Below is a small trained network, with its code and all its weights. Each question gives an input and a class and asks what happens when units are switched off, that is, made to give their printed mean instead of their output.

import numpy as np


def w(rows, s, z=0):
    codes = np.array(rows[::2]) - 128.0
    scale = np.full(codes.shape[1], s)
    scale[-1] = z or s
    return codes * scale


def f(y):
    return y / 2 * (1 + np.tanh(0.7978845608 * (y + 0.044715 * y**3)))


def log_softmax(a):
    a = a - a.max(-1, keepdims=True)
    return a - np.log(np.exp(a).sum(-1, keepdims=True))


def net(x, mask):
    res = np.array(x, float).reshape(1, 5) / 4 @ E
    y = f(res @ A[0][:, :-1].T + A[0][:, -1])
    res = res + np.where(mask, y, B[0][:, -1]) @ B[0][:, :-1]
    return log_softmax(res[-1] @ U[:, :-1].T + U[:, -1])


A, B = {}, {}
E = w([
[74,187,191,205,151,123,188,118,66,142,124,64],'x0',
[76,152,104,165,139,81,166,154,165,59,83,197],'x1',
[123,131,117,121,138,149,121,134,120,117,112,110],'x2',
[117,102,121,44,187,3,126,238,70,151,145,99],'x3',
[125,137,118,116,147,111,136,112,151,146,118,119],'x4',
],0.016)
A[0] = w([
[109,91,155,73,154,92,126,209,104,154,142,99,155],'neuron 1',
[113,90,95,97,113,129,71,115,184,81,110,178,100],'neuron 2',
[81,137,118,135,171,61,163,203,90,124,173,93,75],'neuron 3',
[88,167,184,177,146,112,189,136,100,112,127,78,137],'neuron 4',
[167,110,178,156,148,151,132,106,91,181,153,68,185],'neuron 5',
[247,63,98,90,100,153,83,103,142,164,168,75,255],'neuron 6',
[160,76,90,51,191,59,105,148,88,90,158,173,124],'neuron 7',
[156,126,121,122,101,133,150,116,98,186,174,53,191],'neuron 8',
[182,92,116,121,138,170,114,97,119,167,163,131,141],'neuron 9',
],0.014,0.0052)
B[0] = w([
[126,109,163,78,118,79,123,184,80,246,114,134,253],'neuron 1',
[84,65,96,87,149,193,221,157,169,109,146,182,212],'neuron 2',
[183,173,94,86,31,142,33,145,211,169,69,139,251],'neuron 3',
[96,214,212,139,125,138,121,102,158,110,117,209,228],'neuron 4',
[69,148,166,125,156,151,41,79,105,178,119,72,209],'neuron 5',
[246,223,116,17,82,138,141,169,119,170,148,124,247],'neuron 6',
[111,70,48,111,98,84,174,124,63,133,108,100,254],'neuron 7',
[98,179,187,147,202,129,64,102,68,162,157,96,203],'neuron 8',
[180,162,106,96,119,100,129,42,131,175,123,101,186],'neuron 9',
],0.012,0.025)
U = w([
[235,202,138,59,71,171,54,164,182,168,106,157,253],'0',
[83,154,189,178,200,214,78,24,66,174,144,35,111],'1',
[214,105,155,69,176,58,149,229,39,186,197,44,6],'2',
[34,116,246,80,194,95,33,207,70,218,115,84,15],'3',
[124,33,91,98,218,213,174,158,254,49,215,214,148],'4',
[76,220,177,230,165,144,200,108,161,52,90,175,163],'5',
[82,3,42,112,129,51,151,194,118,120,50,167,29],'6',
],0.0099,0.0052)

Each question gives the input, the list of numbers given to net, and the class t.
The units are the neurons (one row each of A and B). Each row of codes is followed by its name. A weight is (code - 128) times the scale printed after its matrix; where a second scale follows, it is the last column's (A, B and U).
mask holds one flag per neuron, in row order. A switched-off neuron (its flag False) gives its mean, the last column of its row in B, instead of its output. The means were averaged over made-up inputs and are rounded, as every weight is.
A unit's drop is (log p(t) with every unit on - log p(t) with that unit switched off) / (log p(t) with every unit on - log p(t) with every unit switched off).
The circuit of an input: a set's keep is (log p(t) with only the set's units on - log p(t) with every unit switched off) / (log p(t) with every unit on - log p(t) with every unit switched off). Starting from all 9 units, units are removed one at a time, each time the one whose removal leaves the highest keep (on an exact tie, the one counted first), for as long as the keep stays at least 0.8.
units of the circuit, in order: the units of the circuit, biggest drop first
top k neurons: the k neurons with the biggest drops, biggest first
drop when u is switched off: that unit's drop, to one decimal
input [-6,2,3,6,-6], class 6: units of the circuit, in order : [neuron 7]
input [2,-8,-3,4,6], class 3: top 2 neurons : [neuron 5; neuron 8]
input [0,3,-8,5,1], class 6: units of the circuit, in order : [neuron 6; neuron 7]
input [-7,-7,5,2,3], class 2: top 2 neurons : [neuron 3; neuron 7]
input [2,3,1,-2,-5], class 5: top 2 neurons : [neuron 3; neuron 6]
input [1,-7,8,-4,4], class 1: top 3 neurons : [neuron 3; neuron 5; neuron 8]
input [1,-7,2,0,2], class 1: top 3 neurons : [neuron 3; neuron 5; neuron 8]
input [-7,-4,-1,2,-8], class 2: top 2 neurons : [neuron 3; neuron 7]
input [-1,0,-6,2,-1], class 2: top 3 neurons : [neuron 4; neuron 3; neuron 2]
input [-6,-4,2,1,-2], class 2: top 3 neurons : [neuron 3; neuron 4; neuron 7]
input [-3,0,-8,6,2], class 2: top 2 neurons : [neuron 1; neuron 7]
input [-7,7,1,1,-6], class 6: top 2 neurons : [neuron 7; neuron 4]
input [-8,-6,-1,7,8], class 2: drop when neuron 2 is switched off : 0.0
input [1,-2,-5,-7,-7], class 1: units of the circuit, in order : [neuron 3]
input [0,6,-8,2,-2], class 6: drop when neuron 6 is switched off : 0.7
input [-3,3,-2,7,3], class 6: drop when neuron 7 is switched off : 0.2
